Rows and roughly how far along a hidden order each lies, from 0 to 12:
In the rows, 128 means zero.
[108 150 132 105 131 128 137 151 126 125 123 130 129 105 120 137 119 149
 118 136 133 104 123 119 124 120 100 113 119 127 132 120 126 114 136 123
 123 129  60 135 154 137 132 115  99 118 186 140 144  99 118 135 136 136
 128 127 144 136 123 116 131 119 130 129 103 140 132 135  15 157 115 122
 139 104 162 128 132 152 155 126 131 129 135  83 133 132 111 139 131 111
 121 105 134 131 142 128 138 120 142 105 100 126 136 130 129 129 122 126
 132 142 124 125 120 131 124 123  81 128  98 137 142 145 131 129 125] : 8
[109 151 139 109 127 126 126 146 127 137 119 134 129  91 126 142 115 154
 116 137 124  97 122 118 122 117  84 131 118 125 136 127 124 118 124 128
 125 126  58 135 159 136 136 123 108 124 180 125 157 134 120 128 100 131
 144 131 150 133 116 120 138 143 133 129  84 124 135 146   1 173 112 123
 134 115 152 116 133 134 137 123 130 127 133 100 127 124 147 145 127  99
 124 101 129 131 150 127 145 121 138 111  67 132 141 130 127 124 124 126
 130 128 141 121 114 131 123 124 101 129  84 147 144 152 130 142 127] : 4
[133 144 103 115 125 126 169 142 121 124 133 132 139 111 127 152 135 151
 124 128 175 102 131 118 129 119 116 118 120 131 123 118 139 114 134 123
 132 127 134 139 147 130 124 128 113 131 183 116 125  96 121 141 135 132
 104 122 128 135 122 113 131 118 136 129  84 153 135 129  97 107 121 115
 135 102 151 136 135 154 149 132 131 128 129 112 130 125 113 128 134  97
 115 115 142 140 190 136 121 123 139 112 150 116 132 130 127 129 128 126
 132 133 141 137 137 130 126 122 127 118 123 116 130 120 135 126 142] : 12
[103 151 141 106 128 127 136 149 130 127 123 133 133  89 125 138 116 149
 118 140 127 103 122 115 121 117  80 104 122 125 132 123 122 120 136 126
 123 128  49 137 165 135 135 122  99 117 179 134 152 128 120 135 108 132
 136 127 149 133 123 127 132 129 131 127  98 129 134 138   1 154 116 127
 129 113 156 123 132 149 147 124 130 128 135 106 132 127 118 145 126 113
 124  98 131 133 181 128 145 126 140 111  68 128 141 130 129 123 117 126
 132 140 121 122 116 131 123 125 105 131  93 146 137 151 130 143 122] : 6
[124 144 117 116 131 126 154 146 123 116 134 131 137 107 120 146 129 157
 121 131 170  99 129 115 129 122 118 125 120 134 126 117 141 116 143 121
 128 128 107 136 152 135 127 125 111 116 181 117 128  91 116 137 146 135
 108 119 132 136 124 118 131 117 134 129  97 148 132 127  62  99 123 122
 135  95 160 136 134 154 159 130 130 129 133 100 135 129  92 128 137 106
 120  98 143 142 130 136 117 130 141 108 135 114 132 131 127 127 123 127
 133 134 130 135 135 130 126 114 123 123 120 116 136 130 134 133 138] : 12
[ 98 137 141 114 125 126 115 149 138 123 122 133 129 103 140 146 116 163
 125 138 111 105 123 118 122 132  80 143 119 123 142 123 122 116 113 132
 134 125  90 130 145 128 134 122 119 127 179 126 151 140 125 122 100 126
 151 125 165 129 115 138 138 143 133 130  60 121 135 151  26 161 105 123
 135 138 142 111 129 123 127 124 123 125 130 117 125 122 137 133 127 114
 123  99 124 131 147 126 142 124 128 121  72 132 138 129 127 117 115 126
 131 115 150 125 119 129 126 121 101 134 151 140 140 147 126 146 130] : 0
[100 141 141 112 125 127 122 151 130 130 118 132 129 102 135 141 117 152
 119 137 125 100 122 117 121 125  80 133 121 124 137 126 121 116 116 131
 129 126  67 134 154 129 137 122 115 118 190 103 153 140 127 123  81 130
 141 129 170 126 115 129 136 144 134 130  79 120 135 148   1 159 109 124
 137 130 146 116 137 126 138 123 127 125 131 108 124 121 143 136 127 102
 124 108 123 128 146 124 145 122 128 117  70 132 140 130 130 120 121 126
 130 124 145 126 116 131 124 123 102 132 101 145 142 151 127 127 128] : 2
[122 144 120 113 132 127 151 150 122 126 130 128 133 104 119 140 130 151
 119 133 159 102 128 115 127 114 120 153 118 131 128 117 136 118 142 122
 125 128  90 138 149 138 129 125 104 120 183 130 133  92 115 151 143 136
 115 127 137 134 124 111 130 121 136 129 114 148 133 134  47 133 123 123
 136 103 157 135 133 152 166 129 131 129 133  91 133 131 110 138 140 100
 120 102 141 136 122 148 129 116 143 102 141 118 133 131 126 131 128 126
 131 138 132 130 125 130 125 120 115 123 106 126 140 136 137 155 131] : 11
[116 150 129 110 132 126 151 153 124 124 125 132 133 101 115 134 121 146
 117 135 144 103 126 118 125 114 111  95 120 129 127 117 134 114 145 120
 122 128  74 138 160 138 131 122  99 117 190 119 138 105 118 142 143 137
 123 126 139 135 124 117 130 119 134 129 105 139 130 130   1 138 119 124
 138 102 166 132 134 154 153 127 132 130 136  79 134 132 112 138 142 104
 121  94 135 132 129 130 135 127 145  98  95 125 136 131 124 127 124 126
 133 143 127 127 120 131 124 123 108 127 101 138 138 141 134 143 129] : 9

[125 127 122 107 109 133 125 176 109 123 134  95 122 122 121 140 149 135
 128 146 132 120 174 114 107 113 142] : 11
[124 128 134 150 136 133 128 121 132 129 132 137 136 118 127 118 125 128
 117 105 126 120 177 146 131 132 125] : 0
[124 130 130 151 141 139 131 130 137 121 133 151 139 115 135 117 130 127
 115 121 126 120 200 161 144 142 118] : 1
[126 128 135 155 134 132 129 120 129 135 130 149 136 121 126 119 125 127
 122 102 125 124 155 143 134 128 123] : 0
[124 126 130 126 123 124 119 131 114 139 132 121 128 122 116 127 144 132
 118 110 128 123 143 123 113 112 134] : 4
[131 130 122 128 130 137 133 133 134 118 127 133 125 136 136 130 118 126
 137 148 129 136 104 130 131 136 126] : 10
[129 130 130 145 141 134 134 114 143 127 127 158 135 124 138 118 107 126
 128 113 127 124 142 165 150 145 115] : 2
[123 127 131 145 128 131 125 128 124 129 135 131 134 113 125 121 132 130
 114 107 127 121 192 140 123 127 129] : 1
[122 125 126 135 118 126 120 155 105 130 140 108 130 107 119 130 148 136
 113 121 130 116 193 139 111 112 139] : 5
[114 128 126 144 119 148 124 160 108 119 144 112 137  90 122 124 139 138
  91 114 130 104 255 158 120 125 135] : 2
[129 128 136 146 138 114 127 103 130 139 129 147 133 127 126 121 123 128
 127  95 125 129 136 135 132 132 121] : 0
[120 134 117 136 122 160 135 183 130  99 141 115 136 105 143 125 119 131
 102 155 132 110 255 168 133 147 128] : 9
[124 128 132 144 130 128 125 136 119 133 135 134 133 114 124 123 129 131
 113 106 127 124 198 138 127 125 131] : 1
[106 131 107 124  97 160 128 252 101  88 159  67 133  73 133 134 152 147
  62 180 139  88 255 179 108 133 147] : 12
[123 125 128 132 119 132 120 151 107 133 137 117 131 111 116 127 146 134
 115 121 128 118 189 131 111 113 139] : 4
[121 126 126 124 113 128 120 154 103 127 138 105 125 114 120 133 149 137
 106 129 130 119 174 124 103 112 148] : 7
[125 124 131 126 117 121 120 132 111 136 132 113 125 126 114 131 143 134
 120 123 128 128 139 119 103 109 137] : 6
[123 127 120 104 111 134 124 159 113 123 131  97 122 123 123 140 143 134
 118 141 132 125 152 119 114 119 141] : 12
[125 130 118 114 123 144 130 160 125 111 132 116 128 123 134 131 129 129
 116 164 133 122 178 141 126 134 132] : 11
[120 125 126 133 117 132 120 155 102 128 138 107 130 112 110 129 147 137
 106 125 129 119 179 127 108 111 138] : 6
[126 131 129 147 139 140 132 118 142 121 131 153 137 117 138 117 107 125
 116 128 127 122 186 158 148 147 117] : 2
[126 132 122 128 126 142 134 141 135 109 130 120 132 122 140 127 111 129
 125 146 130 123 164 152 140 141 126] : 9
[124 131 128 145 143 140 133 135 144 121 130 152 136 115 139 117 111 125
 119 125 127 121 201 159 149 147 117] : 2
[121 127 121 114 107 137 123 176 106 120 136  85 123 112 121 138 152 138
 109 147 132 120 185 123 105 115 180] : 11
[124 125 122 125 115 128 119 152 100 132 135 104 126 120 115 133 152 136
 114 128 129 126 150 115 105 110 140] : 7
[125 131 130 148 143 138 133 125 143 122 131 150 137 117 138 117 109 126
 117 121 127 120 184 159 149 144 115] : 2
[125 131 129 158 141 135 135 121 133 123 132 150 137 117 138 117 108 123
 119 124 127 121 176 157 148 146 116] : 2
[125 125 125 109 110 129 122 164 108 124 131  94 124 122 117 137 152 135
 120 136 130 125 151 115 102 112 142] : 10
[125 129 134 151 138 132 128 119 132 127 132 156 137 121 133 117 118 126
 119 110 126 123 157 150 146 136 122] : 0
[130 130 122 120 128 137 133 135 134 114 123 131 125 137 139 130 125 126
 139 155 130 131   1 129 132 136 127] : 10
[118 126 129 145 122 146 123 163 114 130 141 118 135 106 125 124 140 135
 101 113 129 113 250 149 121 122 134] : 2
[124 126 133 142 127 128 125 145 122 131 133 124 133 116 124 123 132 130
 116 104 127 120 177 135 128 129 130] : 1
[122 128 131 151 136 134 127 138 130 126 132 145 137 114 128 117 122 129
 113 111 126 122 184 139 137 133 122] : 0
[129 133 125 134 133 140 137 135 148 115 127 138 132 121 142 126 114 125
 126 136 129 121 174 150 146 149 124] : 7
[126 126 133 136 128 121 122 123 122 138 131 131 128 124 119 125 134 130
 120 114 126 125 153 124 124 120 128] : 2
[120 125 128 132 117 131 120 148 106 129 137 109 129 113 116 129 144 136
 111 125 129 122 191 128 118 111 137] : 5
[120 126 128 134 122 134 122 146 111 132 137 120 131 110 118 127 142 135
 105 116 129 116 208 142 116 117 135] : 3
[131 130 132 140 142 127 134 101 150 126 124 159 132 134 137 119 104 121
 133 121 125 133 111 146 153 146 111] : 2
[129 132 127 132 139 143 138 136 143 119 126 140 130 130 144 127 110 124
 132 139 128 126 132 143 144 144 121] : 7
[122 129 116 106 119 143 129 164 117 110 135 104 126 118 130 134 133 134
 113 163 133 121 160 139 124 132 134] : 12
[121 128 120 112 106 138 124 179 109 116 138  87 125 109 124 142 149 138
 108 149 133 114 228 129 106 118 144] : 11
[118 126 124 122 113 142 120 177  99 123 141  99 127 108 116 133 154 139
 101 133 131 116 208 128 103 109 142] : 8
[131 124 130 113 118 113 122 125 113 141 123 108 120 143 114 138 151 131
 137 123 128 139  69  95 106 106 140] : 9
[125 131 128 148 138 143 135 131 143 113 134 146 135 111 142 118 109 124
 114 125 128 119 193 161 149 146 115] : 2
[126 132 125 134 131 140 136 141 143 114 128 135 130 125 142 125 109 125
 129 136 129 125 147 146 157 147 122] : 7
[123 126 124 121 111 136 122 173  95 122 137  91 125 114 119 141 153 136
 100 131 131 118 170 125 100 107 144] : 9
[125 127 123 109 112 132 124 152 107 127 131  90 121 123 119 140 147 135
 120 141 131 125 136 110 107 115 140] : 11
[118 133 118 140 122 165 136 195 129  94 140 108 136 100 144 122 121 134
  99 153 133 106 255 179 138 150 131] : 8
[123 132 125 146 137 149 136 146 143 113 134 145 136 112 140 118 105 126
 109 132 130 116 228 167 148 150 118] : 4
